Below is a small trained network, with its code and all its weights. Each question gives an input and a class and asks what happens when units are switched off, that is, made to give their printed mean instead of their output.

import numpy as np


def w(rows, s, z=0):
    codes = np.array(rows[::2]) - 128.0
    scale = np.full(codes.shape[1], s)
    scale[-1] = z or s
    return codes * scale


def f(y):
    return y / 2 * (1 + np.tanh(0.7978845608 * (y + 0.044715 * y**3)))


def log_softmax(a):
    a = a - a.max(-1, keepdims=True)
    return a - np.log(np.exp(a).sum(-1, keepdims=True))


def net(x, mask):
    res = np.array(x, float).reshape(1, 5) / 4 @ E
    y = f(res @ A[0][:, :-1].T + A[0][:, -1])
    res = res + np.where(mask, y, B[0][:, -1]) @ B[0][:, :-1]
    return log_softmax(res[-1] @ U[:, :-1].T + U[:, -1])


A, B = {}, {}
E = w([
[162,201,141,105,195,208],'x0',
[54,211,202,169,126,42],'x1',
[3,124,80,154,133,146],'x2',
[165,91,104,203,129,83],'x3',
[104,160,72,143,220,100],'x4',
],0.012)
A[0] = w([
[82,171,119,126,129,176,143],'neuron 1',
[151,30,53,152,131,93,176],'neuron 2',
[180,69,188,154,101,89,183],'neuron 3',
[118,51,84,168,64,157,205],'neuron 4',
[112,106,121,80,57,143,145],'neuron 5',
[137,186,132,146,253,163,174],'neuron 6',
[68,195,168,158,104,95,180],'neuron 7',
[83,65,103,161,99,120,180],'neuron 8',
[63,188,171,156,143,64,96],'neuron 9',
[195,140,192,61,112,166,244],'neuron 10',
[153,113,172,180,106,161,93],'neuron 11',
[128,179,91,99,193,173,163],'neuron 12',
[67,170,159,140,130,175,229],'neuron 13',
[172,173,176,120,107,132,239],'neuron 14',
[171,99,171,143,47,147,164],'neuron 15',
[91,106,100,111,123,207,183],'neuron 16',
[149,156,131,114,176,177,135],'neuron 17',
[159,156,146,158,141,33,253],'neuron 18',
[139,144,112,106,166,161,171],'neuron 19',
[212,97,108,91,95,134,208],'neuron 20',
[208,94,142,153,97,128,95],'neuron 21',
],0.014,0.0052)
B[0] = w([
[136,172,151,120,85,151,184],'neuron 1',
[61,22,40,146,255,84,237],'neuron 2',
[160,24,161,230,141,83,229],'neuron 3',
[86,24,35,171,81,118,225],'neuron 4',
[186,84,152,60,97,114,183],'neuron 5',
[98,246,91,209,173,169,243],'neuron 6',
[86,172,183,113,81,26,250],'neuron 7',
[32,75,75,107,90,85,210],'neuron 8',
[96,143,195,88,115,58,252],'neuron 9',
[208,124,157,104,114,185,245],'neuron 10',
[151,127,142,208,83,140,159],'neuron 11',
[171,217,95,133,156,182,216],'neuron 12',
[109,196,134,92,75,119,211],'neuron 13',
[169,165,232,187,142,146,201],'neuron 14',
[156,64,164,147,95,146,222],'neuron 15',
[123,174,48,38,87,196,195],'neuron 16',
[157,172,95,148,156,212,194],'neuron 17',
[121,141,220,114,179,109,231],'neuron 18',
[148,162,74,105,136,197,183],'neuron 19',
[197,73,112,147,155,170,241],'neuron 20',
[177,75,158,162,163,163,211],'neuron 21',
],0.009,0.015)
U = w([
[141,227,122,164,175,191,215],'0',
[166,130,129,59,75,194,6],'1',
[86,111,74,126,2,147,72],'2',
[101,162,202,128,63,49,212],'3',
[107,43,46,139,139,105,195],'4',
[192,81,189,192,108,160,85],'5',
[98,113,130,158,217,86,82],'6',
],0.013,0.0021)

Each question gives the input, the list of numbers given to net, and the class t.
The units are the neurons (one row each of A and B). Each row of codes is followed by its name. A weight is (code - 128) times the scale printed after its matrix; where a second scale follows, it is the last column's (A, B and U).
mask holds one flag per neuron, in row order. A switched-off neuron (its flag False) gives its mean, the last column of its row in B, instead of its output. The means were averaged over made-up inputs and are rounded, as every weight is.
A unit's drop is (log p(t) with every unit on - log p(t) with that unit switched off) / (log p(t) with every unit on - log p(t) with every unit switched off).
The circuit of an input: a set's keep is (log p(t) with only the set's units on - log p(t) with every unit switched off) / (log p(t) with every unit on - log p(t) with every unit switched off). Starting from the 12 units with the biggest drops (on a tie, the unit counted first), units are removed one at a time, each time the one whose removal leaves the highest keep (on an exact tie, the one counted first), for as long as the keep stays at least 0.8.
circuit, biggest first: the units of the circuit, biggest drop first
k most important neurons: the k neurons with the biggest drops, biggest first
drop when u is switched off: that unit's drop, to one decimal
input [-5,-4,-3,8,-5], class 4: circuit, biggest first => (neuron 2)
input [0,-4,-7,2,6], class 0: 2 most important neurons => (neuron 6; neuron 15)
input [-4,-5,3,-7,-3], class 2: circuit, biggest first => (neuron 16; neuron 4)
input [-4,0,-8,8,7], class 6: circuit, biggest first => (neuron 2; neuron 18)
input [-4,4,8,8,-4], class 4: 2 most important neurons => (neuron 4; neuron 2)
input [8,7,-4,4,-3], class 3: 3 most important neurons => (neuron 7; neuron 9; neuron 20)
input [-2,-5,1,-2,-8], class 4: 2 most important neurons => (neuron 4; neuron 16)
input [2,-2,1,7,7], class 0: 2 most important neurons => (neuron 6; neuron 3)
input [5,8,5,-4,1], class 3: 2 most important neurons => (neuron 7; neuron 9)
input [6,8,0,6,5], class 3: drop when neuron 9 is switched off => 1.5
input [-2,-6,0,-4,2], class 4: drop when neuron 2 is switched off => 0.3
input [-6,-6,-8,3,8], class 4: drop when neuron 2 is switched off => 0.4
